(in the rows, 128 means zero)
[108  96 129 122 100 130 133 124 161 129  96 110 140 139  66 110 141 122
 112 109 102 101 129 120 138 124 112 141 142 116  87 111 147 128 142 139
 139  82 141 101 117 121 101]
vudiv
[106 138 153 167 124 108 123 126 129 134  98  99  80 116  53  95 137 101
 204 148  73  67 155  97 150 130 123 113  78 126 120 125  91 125 129 164
 155 131 139 151 139 141 135]
naku
[121 137 124 199  96 114 126 188 131 152 153  11  90  99  50 105 141  98
 169 122  45 101 161 123 155 154 136  94 136 104 136  53 131 126 176 105
 133 125 153  95 133 101 107]
ruku
[127 133 135 151  77 142  82 115 154 162 181  80 116 114 124 132 138 112
 153 178 117 110 129 145 150 143 158 116  99 155 115 106 133 127 155 114
 136 120 108 148 143 108 139]
mopo
[115 107 139 119 124 154 157  93 142 129 104 175 112 142  91 111 172 142
 149 136 184  89 132 116 141 141 111 140 148 123 112 113  92 120 121 158
 159 109 123 118  98 128 129]
mopo
[124 101 110  75  76 133 164 121 119 160 114 116 148 153 112  78 125 131
 152 107  93 105 120 143 139 157 121 161 102 120 106 147  55 107 143 146
 157 103 124 142  69  84  90]
poma
[102 100 119  99  71 140 131 125 136 117  49 135 111 151 101  87 134 149
 149  98 136 126 107 145 140 158 103 153 116 120  85 169  86 113 136 167
 178 103 138 105  78 123  90]
favap
[133 166 109 150 122  85 165  89 144 132 153 124 144 116 145  92 129 120
  95 140 120 131 125  93 151 126  91 146 154 115 139 101 117 153 115 132
 105 116 134  87 126 124 113]
tage
[140 117 131 146 128 107 104 193 110 128 152  80 124 102 132 130  87  87
 210 114  75 178 167 128 141 146 171 113 100 124 161 124 125 104 140 105
 145 166 125 165 120 132 154]
poma
[166 155 120 156 128  89 144 120 151 135 104 116 141 134 121  85 128  98
 100 125  77 129 150 110 144 118  99 126 125 130 141  85 126 132 127 130
 110 109 146 127 147 151 130]
ruku
[114  99 136 132  49 149 164 117 158 154  82 100 122 138  52  78 160 133
 138 132 119 122 141 154 140 161 103 132 138 115  84 106  92 127 157 155
 185  99 122  95  84 109  71]
ruku
[138 160 115 195 115 107 137 183 135 153 137  31 118 141 111 111  89  65
 168 109  77 140 146 123 154 163 116 104 135 113 129  81 126  95 169  90
 129  95 108 138 144 108 122]
poma
[133 108 135 116  95 115 132  94 160 144  63 122 128 152  41  83 150 139
 143 136 150 108 133 138 149 113  84 153 126 107 102 140 111 127 139 179
 171  82 124 114  97 122 105]
naku
[147  96  97 104 147 134 138  96 120 145  97 157 154 143 132 111 145 142
 129 134 169 125 140 145 128 110  88 148 138 123 114 147 109 147 127 145
 127 119 139 125 107 112  96]
Pek
[138 107 119 113 113 147 119  96 152 129  98 121 139 127  79 102 159 152
 115 129 130 120 107 142 123 153  97 153 127 118 107 121  78 132 122 148
 155  95 146  92  89 120 101]
favap
[136 134 116 143 124  97 163 123 154 136 117 140 135 122 145  78 116 125
 110 152 107 101 124 120 141 114  99 138 112 138 139 114 118 135 115 125
 106 124 132 134 151 117 131]
vudiv
[174 127 126 123  68 158 140  92 154 112  44 117 122 127  52  71 163 150
 178 140 122 125 122 127 127 115 102 158 176 114  73 110  88 136 128 146
 173 148 108  91  99 129 113]
vep
[161 156 113 139 109  86 163 130 132 133 110 112 141 121 121  93 125 120
 108 139 106 126 123 120 145 138  97 145 141 119 153 103 122 142 126 121
 116 118 149 123 140 111 110]
vep
[111 160 114 143 110 119 156 139 164 178 142  98 132 150 134  98 140 148
 158 162 152 106 109 130 133 150 130 134 153 136 131 108 130 113 130 132
 109 119 107 147 120  86 141]
Pek
[106 106 140 110  74 138 171  99 148 154  98 110 122 126  81  85 130 155
 137 126 120 120 102 119 143 132 112 154 133 111 124 152  81 148 115 160
 142  80 100  81  73 119 105]
mopo
[141 155 109 137 149  89 161 116 153 134 143 120 142 120 169  91 126 122
 110 159  89 111 121 119 147  95 122 142 129 144 126 102 123 156 108 121
  92 144 133 146 137 124 136]
vudiv
[103 162 153 144 100 134 122  92 151 152 118 135  89 112 116 109 174 117
 139 154 182  69 158 155 140 172  95 114 151 148 125  88 151 151 156 162
 128  73 115  88 106  97 110]
favap
[128 126 142 132  96  90 148 190 152 170  92  73 134 165 182  81  85  83
 191 112 112 134 157 126 132 156 150 128 107 105 160  86 164  97 170 103
 131  69 110 157 139  84 133]
poma
[145 131 109  86 134 105 138 125 113 134  79 132 131 162 133  85 145 119
 125  96 107 150 134 147 144  96 126 154 137 103  86 120 116 125 145 137
 140 105 143 123  99 114 113]
poma
[125 135 124  94  87 126 146  92 135 134  76 138 121 140 101  87 164 136
 153 135 148 144 135 156 146 117 113 156 162 115  78 119 102 133 135 143
 154 118 105  92  85 116 115]
poma
[134 104 129 114  82 128 149 122 129 172 118 165 128 115 102  66 177 152
 148 131 135 103 137 177 122 123  88 158 124 124 115 112  88 129 150 146
 144  99 127 107  93  77  80]
poma
[118  94 135 105  89 145 126 107 129 157  99 134 122 127  94 101 145 142
 170 143  95  83  91 143 126 119 125 144  95 126  86 183  56 143 125 153
 155  90 117 102 105 119  80]
vutob
[149 136 120 103 127 143 172 119 131 144 117 125 141 143  50 101 155 160
 135 118 140 137 135 142 131 116 111 148 132 101 120 149  92 148 146 149
 159 102 119  98  70 111  88]
mopo
[104 146 112 104  91 137 118 128 147 120 124  80  95 127 151 158 114  85
 179 133  96  88 144 111 148 165 154  89 123 162  93  91 133 131 136 107
 111 133 106 130 133 122 166]
mopo
[141 178 123 160 125  71 150 103 142 114  97 133 114 129 143  81 128 122
 110 143 118 125 130 122 134 116  98 134 115 139 160 113 113 150 107 138
 115 140 139 136 151 130 127]
favap
[120 122 129 114 100 125 142 137 115 150 133 133 121 113  80 126 145 159
 124 105 123 125  97 124 136 148 122 144 111 117 149 153  96 130 128 161
 137  84 117  74  83 118 120]
mopo
[144 193 115 138 130  88 159  96 162 128 136 113 137 141 125  95 127 119
 107 140 118 135 138 110 154 107 121 130 138 139 161 101 128 139 110 126
 107 147 127 142 144 134 148]
mopo
[132 157 110 151 120 113 102 162 120 158 197  67 130 137 187 144  72  88
 141 141  38 120  86  78 156 149 187 113 108 145 123 136 137 125 129  95
 106 126 101 156 133 115 168]
mopo
[128 145  99 133 101  96 163  76 138 138 119 131 154 130 141 105  96 111
  99 148  98 101 125 101 126 132 116 142 100 131 147 135 105 149 101 115
  72 121 156 159 158 118 103]
Pek
[118  97 148 122  69 156 135 103 133 120  79 132 124 134  81 103 120 141
 158 128 132 116 107 130 110 149 117 151 105 121 116 164  72 135 122 153
 170 116 110 117  77 115 105]
favap
[130  99 153 132 120 113 108 143 182 174 115  50 107 132 106  98 114  92
 160 148  89  75 141 121 152 150 134  98 132 140 132  90 121 102 130 126
 105  51 109 131 156 120 160]
vutob
[109 152 164 164  73 152 104 150 167 121 163  80 133 122  52 138 126  96
 130 104  88 147 143 123 129 177 155 100 157 133 110  12 155 104 164 118
 113 153 105 121 127  97 139]
naku
[160 115 121  73 132 178 148 107 149 156 114 171 128 129  78  95 139 178
 132 146 162 102  97 134 141 114 122 172 149 103 103 164  88 108 126 138
 124  86 122 117  60 125 142]
mopo
[ 93 155 160 178  68  86 144 155 127 155 157  35 103 108 102 112 109  79
 164 142  72 166 150 119 167 190 193 112  85 130 157 113  95 130 145 120
 150 140 107 127 110 115 126]
naku
[104 181 146 128 151  88 160 137 153 138 135  89 132 153  66  91 118 118
 136 140 105 183 179 129 160 150 132 122 121 115 140  88 133 132 144 151
  94 118 149 164  99 127 139]
naku
[141 102 117  38 117 126 139 126 111 154  75 117 124 171 175  65 103 130
 163 110 120 112 139 145 163 105 146 172 106 111 113 180 106  90 150 146
 135 100 124 180  83 113 137]
poma
[ 79 101 129  95  88 153 175  92 130 147 124 126 126 157 171  70 129 139
 124 126 145  96 123 126 139 156 139 143 128 129  97 190  83 138 118 154
 143 115 119 142  94 104  94]
zazup
[ 95 123 128 132  95 109 128 138 181 144 101  50 137 176 116  98  67 111
 156 181 118 205 148 148 152 171 123 127 132 132 111 106 159 114 142 101
 131 140 129 214 108  99 121]
favap
[116  96 136 152  72 138  79 168 116 131 148 104  87  84 128 120 114 113
 158 129 106 126 140 172 138 124 134 112 100 162 103 126 120 116 158 118
 118 177 122 158 139 103 136]
zazup
[ 92 155 167 165  91 128 153 114 143 152 140  93 108 120  40  64 126 122
 128 126  91 130 147 124 156 168 126 124 131  97 131  55 120 134 156 172
 115 111 143 119  95  88  88]
naku
[104 117 178 170  91 158  98 155 119 146 159  60  92  97 116 118 110 125
 182 150 134 148 126 142 147 138 179 136 126 120 131  94 123 116 162 126
 123 161  88 153 100 101 152]
zazup
[ 86 101 117 102  98 145 170  98 127 165 121 144 150 163 136 124 117 143
 126 135 170 108 113 135 117 147 111 147 128 126 126 182 119 133 123 142
 119  99 126 156  92  89  86]
Pek
[143 160 102 116 141  95 147 103 135 133 128 112 155 133 189 120 115 109
 115 138 124 104 120 107 140 125  99 148 135 134 183 127 145 147 106 111
  94 123 163 152 145 124 131]
vep
[119 109 164 126  87 153 136 135 164 149 112  64 115 110  77  86  98 110
 137 144 123 155 150 142 155 153 132 133 135  81  99  66 135 116 179 130
 139  82 121  98 103 102 107]
tage
[111  99 125  90  86 134 179  93 131 138 118 139 148 155 111  93 100 135
 122 127 124 113 124 120 123 105  97 172 105 108 107 187  79 144 132 129
 120  95 137 139  71 108  95]
tage
[133 115 126  96  81 133 142 116 126 138  67 105 123 133 110  94 168 138
 184 138 121 133 135 131 154 148 122 163 166 133  89 113 102 134 141 142
 167 142 115 106  73 114 108]
vep
[131  97 129 119 103 143 126 121 100 141 131 131 115 115 119 100 136 148
 131 101 113  91 108 121 126 118 134 155 117 129 120 169  85 124 126 150
 121 130 122 129  91 108 120]
zazup
[111 119 123 139 105 141 166 133 128 169 135 106 114 138  89 109 127 149
 123 122 111 117 108 140 112 122 110 131 104 117 140 155 112 130 136 121
 129 102 133 139 114  91  81]
mopo
[ 99  96 138 134  71 139 161 129 133 145 108 104 130 133  82  96 114 153
 167 130  91 125 105 131 129 122 118 170  97 126 110 144  83 129 141 142
 127 126 110 147  72 105  96]
vudiv
[117 136 132 104 115 148 126  90 138 144 103 104 130 137 114 100 139 149
 143 125  99 169 125 115 130 144 147 143 106 117 125 112 113 132 126 143
 126 118 131 115 107 132 113]
mopo
[143  97 138  89 140 134 140 129 156 155  83 102 139 161 102  89 114 140
 149 122 120 141 122 146 126  96 130 138 143 100 109 152 122 132 133 142
 123  73 122 136  99 122 102]
vutob
[ 96 121 169 135 135 156 140 186 144 141 136  71 113 111  43  97 157 121
 169 111  93 107 175 138 131 128 138 107 148 135 121 115 107 112 145 120
 167 176 109 117 123 110 136]
zazup
[131 147 122 130 133 109 145  98 132 142 138 142 136 123 163  94 140 124
  89 138 128 119 127 127 136 131 116 139 119 145 131 128 108 140 114 137
 107 131 134 142 142 120 118]
zazup
[155 179 121 149 140  86 152 125 133 144 116  94 134 126 143  94 138 122
 138 158 118 123 118 116 153 121 103 145 144 122 164 109 128 149 120 133
 130 124 134 123 138 122 133]
vep
[117 114 142  99  58 119 156  98 121 145  46 121 113 140  99  52 124 111
 130 108  91 134 139 120 155 160 138 155 108 128  82 156  63 134 134 159
 157 107 111  92  79 113 103]
zazup
[148 124 113  91  91 152 103  87 115 131  99 130 128 136 110 135 160 144
 143 107 122 145 113 168 105 109 131 144  84 138  79 154 105 141 151 162
 160 143 121 141  89 117  78]
naku
[101 107 152  93 111 168 126 116 124 141  88 150 114 130 114  76 181 154
 162 102 131 103 138 132 126 134 136 153 112 141 105 163  73 109 129 161
 160 143 120 105  99 129 126]
zazup
[144 199 117 132 134 100 169  87 143 128 131 138 138 136 120 105 114 119
  99 138 118 136 121  98 142 130 128 131 121 120 160 116 117 148 105 133
 111 126 131 121 129 129 136]
mopo
[113 103 143  98  95 174 159  67 155 156  80 135 125 131  94  46 136 147
 136 134 140  97 137 134 140 126  96 166 147 119  86 167  73 138 124 156
 126  94 120 113  69 122  98]
zazup
[136 102 109 120  77 117 154  92 114 161  72 116 124 121  81  88 129 153
 157 130 114 116 135  97 131 169 126 160 116 109 138 144  92 124 126 146
 108  93 126 104 101 108  88]
Pek
[ 77  80 160 125 116 113 140 156 156 155  87  65 107 128 141  90 122  97
 199 147  86  94 175  99 177 162 131 129 127 152 124  84 133 111 140 135
 130 109 101 137 119 128 153]
vudiv
[137  78 111 106 108 136 148 116 134 171  88 115 143 146 152 118 110 129
 152 130 161  96 112 128 123 132 123 158 118 123 139 167 113 111 128 126
 131  95 119 160 105 104 109]
Pek
[ 86 147 155 159 124 154 141 148 129 164 187 100  98 113 103  61 140 150
 139 170 133  91 118 156 163 132 121 117 140 130 114 139  96 128 140 162
 156 164 105 134 123  82 127]
zazup
[149 136 148 133  79 132 153  92 128 153  81 131 109 104  68  81 154 139
 173 131 105 106 101 129 140 132 136 159 119 122 120 137  33 133 124 157
 150 114  94  76  80 126  90]
vutob
[172  95 131 112  83 159 133  67 126 138  88 144 138 101  66  95 160 144
 148 164 120  96 117 116 136 124  88 178 174 125  95 129  66 159 115 131
 133 113 108  77  67 121 117]
vep
[159  88 133  72 111 120 117  88 135 159  39 116 128 136 102  87 167 141
 147 155 132 107 137 122 149 133  96 167 146 126 120 124 121 128 124 149
 150  81 128  98 105 120 136]
vep
[ 89 117 149 152 142 131 137 186 140 126 162  77 100 143 141 113  93 162
 149 166 188 124 102 173 131 104 144 132  97  85 176 154 148 112 149 122
 135 131 155 212 144  97 132]
favap
[160 178 108 133 166  80 141 106 152 144 129 114 143 152 169 101 127 121
 110 146 139 144 129 134 139  85 116 141 118 125 157 117 146 140 121 126
 101 134 147 176 139 127 136]
naku
[ 58 140 130 118  94 127 138 169 114 120 146  81 108 135 188 129  82 144
 200 100 102 174 108 101 137 165 158 121 101 124 132 164 148 104 138 165
 140 162 104 154 109 132 126]
tage
[124  53 133 118  67 146 161 130 146 137 109 115 133 141  77  98  94 116
 126 112 140  97 132 137 145 141  99 148 122 109 118 147  73 110 144 123
 134  91 127 144  82 101 104]
naku
[106 137 156 206 101 104 176 218 145 147 149  77  88 101   4  83 100 117
 168 150  95 122 124 157 161 166 119  95 123  88 134  81  74 108 162 132
 144 110 133 122 138  87  91]
vutob
[ 95 119 143 143 121 121 111 106 106 165 133  60  95 129 207  91 118 109
 148 139  89 139 144  98 151 186 188 130  80 140 148 102 125 104 134 133
 102 133 139 188 149 115 125]
zazup
[124 106 143 101  69 128  92 155 154 155  96  55 137 124 112 107 105  72
 136 158  38 185 160 141 171 189 158 134 135 145  73  53 136 116 163  71
 115 121 146 130 115 105 138]
vep
[106 118 139 109 109 131 132 105 155 178 167  86 110 108 159  87 137 136
 160 171 128 102 149 127 148 149 122 128 134 144 130 119 131 130 133 148
 116 107 109 124 100 101 140]
tage
[138 157 138 151 119 162 116 119 157 119 110  79  96 128  85 114 146 118
 220 155 104 105 164 127 118 103 146  97 112 130  87  97 122 150 153 127
 148 144 102 138 148 135 135]
mopo
[129 147 111 105 123 136 148 114 151 153 122  63 141 166 149 112  97 120
 133 138 130 135 121 121 127 156 191 126 116 106 127 119 148 106 135 131
 122 124 141 198 134 100 118]
Pek
[140 171 124 149 139  94 149 127 140 129 132 143 134 134 138 107 116 105
 125 139 122 132 139 122 137 116 119 126 113 128 146 120 129 138 125 121
 109 141 138 152 139 126 129]
naku
[115 140 137 136  88 137 130  82 130 131  73 145 104 142 137  76 162 161
 180 146 162 124 128 146 121 127  89 148 121 148 120 156  96 152 127 170
 159 140  96 108  94 117 104]
favap
[117 138 140 141  90 129 106 126 130 147 177  95 104  81 144 141 147 124
 156 183 150  97 120 147 160 164 139 125 149 145 143  96 149 139 138 139
 121 128 125 137 121 105 144]
vep
